(in the rows, 128 means zero)
Each row of numbers stands for one element and depends on some of the facts below. Use the named rows to name the rest.

How the elements are related:
betom φ:dazal Λ:ledus breskas detu teflek
bivor Λ:flafusa kason sudrigra
brabrogra φ:klutur geklik flotar
brakevo φ:pekler gradal flotar
braples Λ:zoklebrir redubrom gumo
bravedren Λ:nadaston dradren fuskimo teflek
brefo φ:degrul
breskas φ:bonak puli
dafamol Λ:beton
dano Λ:pekler zabrin rosti velor truflol
digrepla φ:fluda Λ:redubrom
dradren φ:drasofol dano
drasofol Λ:skabre vafem dreler trivulal vubrimis duplukla zifar
drazor φ:klizomek
dredem Λ:bresto pibral torim
dreklo φ:skekugim
driti Λ:bifa
drovuk φ:truvem moston bruta zifar
dudruvi Λ:skabre tedrer flene
dunam φ:nubran raken penor flebi
famun φ:bresto penor stiplen samokir plimus
fesos Λ:vapa
fibobik φ:nubran zepizuk tavi plimus
flakal φ:nuskil skosos griku
flene φ:pidruk ladar futus vutri gramu
floban Λ:kedrek flapibre
flotar Λ:gumo peges zadri
fluda Λ:rupu tisti
fupler φ:zabrin vafem klunes megil Λ:droskom
futus Λ:trirel
gonagrun Λ:flukim trekun gradal flene
graflaplik Λ:bonak bifa stufer
gragos φ:koso trekun doskidram
gramu Λ:flafusa plikeple tukir velor
grirek φ:bonak megil
grozak φ:nebodor gramu
gruzu φ:felar dano
gurose Λ:drazor trirel vubrimis skobrubo velor
kiso Λ:rilife zifar
klagen φ:droskom sopos Λ:medres drozar dradren truplo puli
kloklem φ:vubrimis Λ:redubrom plozis
koso Λ:dunam zoklebrir breskas kuli
kuli φ:dredram lusto
ladar Λ:pekler bifa skekugim
lemas Λ:zutiva drovuk
lofli Λ:pekler voplak
lusto Λ:segon broli nuskil plozis
luvigro φ:felar flapibre griku driti Λ:griflon nolo stikaran klunes pibral
mavir Λ:rupu tisti
midrek φ:lofli Λ:famun kedrek detu voplak plotepem
nubran Λ:bonak raken flukim nebodor trivulal
penor Λ:klutur daskitrum nuskil stufer
pidruk Λ:vafem famun
pleban Λ:dunam zoklebrir zoter
plikeple φ:drozar plozis
plimus Λ:dunam flakal medres sepus zutiva rupu
podregra Λ:brabrogra peges plozis
potepar φ:pekler trivulal tukir Λ:klutur nuskil flene
rafetrek φ:dredram tavi Λ:dredram felar skobrubo
reboni Λ:drazor puli
redubrom φ:skagupus
rilife φ:bivor duplukla
rosti φ:nubran sturer bogrom sopos skekugim
sato φ:gurose
sebrim φ:tedrer penor Λ:moston
segon φ:trustin trivulal tukir
sepus φ:vafem nuskil truvem pibral fuskimo teflek
skagupus Λ:trustin drozar kedrek stufer
skidre Λ:bresto broli
skigro φ:stikaran
skonor φ:finalu reboni detu droskom Λ:fuskimo velor sudrigra
skosos Λ:drazor
sopos Λ:plisel skigro
stegim φ:broli podregra kiso flotar
stiklum Λ:flakal flapibre drovuk
stiplen Λ:mizok rupu
stogrovak φ:bonak klutur futus rebram Λ:nebodor
sudrigra φ:fesos gasenar
sufe φ:pidruk tubrer plotepem Λ:flafusa trivulal truplo duplukla gradal
tatos φ:vafem zoter Λ:klunes dazal flapibre
tikik φ:fesos gasenar
tisti φ:skabre bifa griku plotepem
torim φ:zogek trivulal
trevem Λ:plisel klunes moston tavi zifar
tridru Λ:plisel zabrin zoter dreklo sudrigra
trubu φ:kedrek vubrimis stiklum plozis
trudri φ:gurose detu driti
truflol φ:skagupus
truplo φ:pidruk geklik graflaplik drilegol
vaplir Λ:kedrek bogrom
voklus φ:skosos floban
vutri Λ:truflol
zaskam φ:fluda
zepizuk Λ:garu dreler trekun puli
zogek Λ:nolo grogram samokir kuli
zoklebrir φ:tridru dafamol
zutiva φ:vapa plimus

Named rows:
gragos: [129 123 136 123 137 105 118 124 134 123 130 128 116 132 134  98 130 123
 125 130 126 136 108 132 124 123 130 140 120]
dazal: [130 146 131 130 126 142 127 139 122 135 128 134 137 126 124 144 131 134
 134 130 128 122 130 123 119 133 132 126 132]
skobrubo: [123 122 127 148 131 144 121 131 122 130 127 140 144 117 130 144 139 124
 117 132 138 131 137 123 127 125 132 127 137]
digrepla: [141 135 122 130 114 113 145 106 124 132 133  77  94 138 117  67  99 130
 116 144 115 128  98 173 121 127 138 115 126]
daskitrum: [132 137 127 142 125 133 124 132 128 140 125 128 137 115 126 146 131 127
 131 135 127 120 132 126 126 131 131 124 135]
dudruvi: [119 113 116 128 123 137 143 118 137 125 126 122 131 132 128 136 118 123
 123 118 130 130 141 133 144 126 120 116 129]
ledus: [129 142 130 135 126 142 124 137 122 134 128 135 139 123 125 145 133 132
 130 131 130 123 132 124 121 130 132 126 133]
kason: [125 132 128 142 129 143 122 133 123 133 127 137 141 118 128 145 135 127
 123 131 134 127 135 123 125 129 132 127 135]
drilegol: [125 131 123 129 126 139 134 128 130 131 127 127 132 129 127 142 124 128
 128 124 130 127 136 127 131 129 126 121 131]
puli: [128 138 127 141 132 139 121 132 122 134 128 136 136 124 131 149 133 128
 125 131 135 137 137 119 125 127 130 127 138]
samokir: [134 148 132 129 122 137 128 140 124 141 128 133 136 123 122 145 130 133
 140 133 123 113 126 126 120 139 131 125 131]
rosti: [127 111 146 137 137 106 113 133 124 126 129 150 125 123 136  95 145 118
 124 137 132 123 100 135 124 139 134 144 122]
skekugim: [124 124 131 143 127 140 126 133 123 133 126 141 141 118 130 141 138 124
 126 132 134 120 131 127 129 137 130 126 133]
dreklo: [131 123 145 133 138 106 111 133 125 126 130 142 123 124 135  98 142 122
 126 137 129 130 102 131 119 133 136 144 122]
dafamol: [163   5 139 135  70 112 112 147  79  96 112  96 133 181 115 156  97 175
 150 143  75 166 148 108 144 122 101 125 142]
skonor: [121 105 131 120 138 105 127 117 137 113 131 128 114 139 137  91 124 119
 119 122 130 142 112 136 134 124 125 136 118]
grogram: [135 151 131 129 123 136 126 140 125 141 128 129 135 123 123 147 130 134
 139 133 123 117 128 124 118 135 132 126 132]

Which element is each row?
No name comes twice in this set of rows, the named rows included.
[130 159 149 100 144 122 117 147 115 122 138 141 115 154 132  99 134 142
 135 125 128 141  99 121 100 129 138 149 117] => tisti
[119 119 116 124 130 137 141 118 135 122 128 124 128 138 130 137 116 125
 123 117 132 139 142 127 141 125 119 119 130] => pidruk
[122 166 137 104 128 162 135 153 110 127 134 141 136 150 122 143 131 149
 138 118 132 126 126 117 106 133 136 130 127] => mizok
[114  99 121 127 122 137 148 121 134 122 126 136 136 131 129 130 123 119
 126 116 133 118 133 139 149 142 118 118 127] => nubran
[137 150 129 132 123 131 125 136 128 144 127 125 133 120 123 147 127 131
 139 135 122 117 128 126 120 136 130 124 133] => pibral
[172  23 152 152  73 114  92 162  68 109 112 107 142 167 115 166 115 177
 152 159  76 159 142 100 128 125 112 134 147] => beton
[133 145 146 116 140 113 113 140 122 125 133 136 118 139 132 100 136 134
 130 132 127 135 102 125 106 127 137 146 121] => drovuk
[125 102 142 123 132 103 128 132 131 123 130 147 121 132 134  87 136 117
 133 128 127 115  98 142 133 149 127 140 117] => fibobik
[129 119 122 124 150  92 119 109 142 120 134 121 102 144 145 100 118 117
 117 124 131 169 121 125 137 115 119 136 128] => stogrovak
[158 152 134 131 133  76 106 126 146 149 130 114 107 116 133 104 126 123
 141 148 110 127 108 124 118 123 130 139 128] => brabrogra
[137 140 131 124 151  92 111 120 135 129 136 124 102 142 143 107 124 123
 127 131 129 163 112 121 124 120 124 143 129] => grirek
[133 149 123 144 141 127 115 127 126 140 131 132 129 127 137 155 128 125
 126 134 136 152 139 114 125 124 125 128 145] => bonak
[128 110 147 133 135 107 116 137 124 127 130 151 126 125 135  93 146 118
 128 135 130 119  97 136 125 143 134 144 121] => famun
[125 135 131 136 126 144 127 137 121 134 128 138 140 124 126 144 134 129
 129 130 131 122 131 125 124 134 133 126 133] => bogrom
[135 133 140 132 145 103 106 130 127 128 132 136 117 128 139 102 138 124
 122 138 130 145 109 122 116 120 135 145 127] => truplo

The same elements again, as new rows of numbers:
Some rows with their names:
skagupus: [102 148 116 129 117 152 130 126 123 139 149 114 109 126 125 125 131 119
 123 127 130 128 127 150 127 129]
plotepem: [129 129 130 124 117 131 130 132 115 129 114 122 130 123 128 117 127 127
 142 140 114 126 116 121 120 125]
geklik: [125 131 131 126 121 139 135 128 121 129 122 123 131 123 125 118 125 127
 136 136 131 126 120 130 126 126]
klutur: [122 128 129 125 113 131 134 135 113 129 120 123 133 129 125 115 124 125
 137 139 117 127 112 123 128 131]
zepizuk: [126 135 132 125 128 157 139 126 128 132 133 122 130 120 129 118 123 127
 138 127 141 122 120 138 125 129]
trekun: [106 124 141 120 119 129 137 135 109 127 107 124 104 123 150 109 128 123
 117 140 100 137 125 124  88 131]
lofli: [116 131 122 134 138 155 148 117 118 126 152 128 123 112 153 117 121 129
 130 134 132 136 122 123 111 130]
stegim: [128 127 127 125 134 128 134 138 121 131 142 124 125 123 116 136 124 128
 128 132 134 136 124 126 124 129]
flotar: [102 130 126 130 114 158 152 131 125 127 134 124 136 138 109 116 116 122
 115 135 163 132 128 142 142 137]
peges: [107 122 123 127 109 130 144 144 111 126 134 125 133 142 108 123 118 123
 113 142 135 140 121 121 137 140]
velor: [132 128 130 122 125 130 131 138 114 131 130 122 127 122 129 125 126 129
 138 135 111 128 113 117 116 130]
betom: [ 91 120 146 133 149 129 138 134 140 143 141 120 115 117 126 141 123 126
  97 131 131 132 131 123 111 133]
vaplir: [129 132 130 126 136 145 137 128 128 131 136 123 127 118 121 128 124 127
 128 129 147 131 128 136 123 127]
plimus: [128 132 130 128 122 152 137 121 131 128 120 117 128 119 116 122 124 131
 135 136 154 129 139 135 114 117]
dunam: [130 123 125 125 125 117 130 140 115 129 130 121 124 125 112 137 126 130
 129 141 126 140 129 115 119 124]
gasenar: [136 127 126 123 121 158 144 124 104 115 123 132 123 113 130 118 119 131
 159 137 138 147 119 129 132 120]
mavir: [135 129 126 128 124 156 136 125 135 127 125 111 124 117 107 133 124 140
 130 140 162 137 156 125  97 111]

Rows to name:
No name comes twice in this set of rows, the named rows included.
[124 130 129 129 147 108 134 126 124 130 135 131 127 120 110 140 126 119
 118 130 153 139 128 141 142 121] => luvigro
[130 130 129 127 143 123 134 128 127 131 140 126 124 119 112 139 126 125
 124 130 152 136 131 137 130 121] => tatos
[118 134 131 127 125 153 142 127 126 130 132 124 131 124 123 117 122 125
 130 129 147 124 120 140 134 131] => penor
[126 136 134 126 132 142 136 122 126 131 125 126 131 118 128 119 125 123
 136 129 142 123 119 142 131 125] => kiso
[129 130 131 124 120 123 129 130 113 129 112 125 131 123 130 117 128 125
 142 139 113 124 113 123 125 124] => zifar
[119 130 130 130 140 113 137 122 122 128 125 134 130 125 113 130 124 114
 115 132 156 135 124 145 147 123] => dredem
[128 132 131 126 134 148 138 129 127 132 139 123 127 118 123 128 123 129
 129 128 145 130 126 134 120 127] => bravedren
[ 93 118 148 134 130 102 128 128 125 138  96 121 121 120 134 124 127 121
 112 146 103 124 123 112 111 121] => dazal
[101 128 141 125 128 137 145 124 123 125 109 125 105 122 137 114 126 120
 102 136 141 142 144 143  96 123] => koso
[132 126 129 125 128 114 129 134 113 130 122 125 128 122 125 127 128 125
 134 138 116 131 116 120 122 125] => plisel
[105 126 141 122 124 134 141 130 116 127 109 125 105 122 144 112 128 122
 110 138 120 139 134 134  93 129] => doskidram
[138 131 127 130 132 135 138 119 134 129 125 121 142 122 122 118 124 131
 122 136 156 120 137 128 107 120] => stiklum
[136 126 123 127 141 115 136 136 125 132 149 125 138 126 121 132 124 129
 115 133 137 128 125 118 113 133] => trubu
[124 126 127 125 121 127 134 139 112 130 129 125 129 129 122 124 124 125
 130 138 118 132 115 120 127 134] => daskitrum

The same elements again, as new rows of numbers:
Known rows:
brakevo: [138 132  94 157 120 123 140 125 134 127 110 129 137 122 112 138 158  89
 135 111 136  98 128 122 148 140 123 142 121 102 133 149 114 132 130 106
  94 130 125 157 108 162 149 132]
felar: [134 139 146  92 175  88 133  87 138 156 132 117  96 142 158 163 113 140
 126 143 101 114  99  82 123 100 158 152 162 135 131 134 116 118 135 126
 146  78 140  97 119 146 143 126]
gumo: [129 112 118 116 158 143 117 118 111 128 135 127 152 132 106 118 140 120
 143 112 116 115 127 123 107 131 152 140 112 126 127 145 121 148 119 105
 141  83 134 111 164 121 178 100]
trustin: [114 132 101 138 114  98 144  93 137 150 115 137 141 142 125 140 145 107
 130 131 108 103 116 130 141 107 119 144 116 109 121 137 122 128 122 137
 100  89 141 122 113 132 146 122]
drovuk: [119  85 149 126 130 142 167 169 110 155 145 132 140 112 133 135 105  90
 131 101 115 104 127 104 153 134 169 128 128 114 112 140 124 125 130 132
 136 132 165 163 161 162 134 123]
voklus: [145 110 146 112 154 129 140 138 128 141 145 128 133 118 132 132 124 112
 122 105 127 115 129  80 139 136 158 140 141 122 136 135 114 133 138 122
 134 139 142 142 133 156 134 121]
griflon: [106 105 120 122 128 146 134 135 130 163 150 128 160 136 136 139 125 119
 109 136 135 116 160 120 142 137 123 130 125 147 128 118 130 169 121 148
 118 124 134 121 134 111 130  95]
kloklem: [168 135 128 143 175 123 107 139 122 108 153 115 156 123 102 103 155 122
 138  66 151 136 132  98 109 119 114 114  61 148 148 154  83 156 153  83
 130 116 127 134 154 125 152 122]
tukir: [115 138  99 136 113  88 141  83 140 152 109 127 134 146 128 151 149 112
 133 138 102 102 110 127 143 101 115 147 124 106 118 139 126 119 122 141
  94  80 141 115 108 131 139 130]
trudri: [139 135 135 101 178 116 140 135 125 128 152 137 116 105 142 134 121 105
  98 125 134 119 128  84 136 125 163 139 141 137 143 140 104 151 140 107
 137 146 122 142 110 157 161 112]
lusto: [157 121 135 123 144 109 100  93 134 113 138 112 156 114 111  86 165 124
 123 108 122 149 153 118 148 129 135 146 114 145 130 134 112 152 129 113
 133 114  96 113 154 117 135 110]
fibobik: [136 108 116 124 151 108 137 139 106 107 122 108 125  92  99 118 134  98
 129 125 137 146 147 127 178 116 143 125 149 157 130 138 115 156 135 119
 123 139 104 140 157 165 145 116]
flapibre: [123 117 151  96 161 114 137 116 139 170 156 131 127 123 180 154 105 126
  89 148 110 101 130  98 134 115 151 142 135 140 127 138 120 135 131 128
 158 109 132 128 119 131 148  98]
dredram: [127 123 122 116 146  80 129  90 118 141 111  94 112 138 116 148 128 132
 156 147 103 141 120 127 158  93 138 135 165 153 121 130 122 132 133 140
 126  71 120  93 158 143 128 129]
plotepem: [132 114 142 113 155 124 113  96 149 177 129 103 134 140 172 176 117 138
 115 146 113  95 134 102 136 129 137 151 150 138 124 137 129 127 130 119
 155  96 123 120 127 138 138 113]
truflol: [118 126 121 137 136 131 141 134 113 145 127 126 122 153 116 143 127 113
 143 130 128 123 134 107 131 126 148 129 152 140 128 124 122 153 134 127
 114 109 136 110 144 143 128 120]
garu: [122 123 122 131 139 117 134 123 117 148 127 121 124 150 123 146 125 118
 141 132 117 124 129 112 135 119 143 133 142 141 124 130 122 142 127 128
 120  97 136 108 141 137 134 121]

Which element is each row?
No name comes twice in this set of rows, the named rows included.
[137 132 118 146 103 102 132  98 161 141 138 145 165 122 134 103 172 100
  94 112 125 117 153 120 157 130 113 145  91 112 126 134 113 146 124 121
 100 132 114 140 104 113 123 113] => zogek
[157 105 169 161 126  76 132 122 123 136 141 127 128  92 150  93 136  81
 115 132  89 144 157 159 196 100 170 121 107 158  97 156 111 133 134  78
 148  97  78 161 171 135 127 118] => stiplen
[133 114 124 136 140 130 106  97 138 166 115  93 134 155 142 173 131 138
 143 134 121 107 138 117 135 135 129 144 156 139 129 129 129 139 130 121
 137  88 116 105 141 142 128 124] => nebodor
[132  92 150  76 150 121 125 100 142 154 144 110 154 129 147 141 119 141
 127 107 100 107 118  83 126 125 141 159 132 118 122 132 129 109 122 152
 157 102 161 114 145 132 139 112] => nuskil
[146 133 144 144 124 118 130 123 141 141 145 128 140 135 130 110 154 111
 112 113 134 137 160 101 153 133 135 138 126 145 131 121 109 156 139 120
 113 137 109 127 126 122  99 122] => trevem
[ 99 119  78 124 119 144 145 133 130 140 129 140 168 121 107 134 147  98
 107 122 147  96 141 121 139 140 103 138 105 107 135 135 130 159 113 149
  90 145 142 143 103 128 165 100] => torim
[154 125 177 181 112 100 134 124 131 157 154 144 132 129 160  93 146  87
 115 125  90 130 152 136 160 113 182 125  99 141 102 143 108 132 134  67
 141  84  96 143 156 115 114 120] => fluda
[124 109 151 158 126 122 149 146 108 166 145 141 125 130 153 132 112  90
 127 139  98 111 138 143 149 110 170 116 113 140 106 149 120 136 129  94
 139  82 126 147 157 130 147 114] => rupu
[174 127 145 158 129 107  94  74 164 157 111  90 136 145 142 148 163 134
 145 108 120 117 148 101 150 140 129 159 150 133 132 133 113 117 139  96
 137 101  90 124 131 151  94 151] => futus
[113  99 113 122 142 137 139 145 105 135 136 120 146 109 116 134 125 102
 124 133 140 127 152 133 158 127 140 123 134 151 124 134 130 165 124 131
 126 128 121 138 151 142 150 102] => kuli

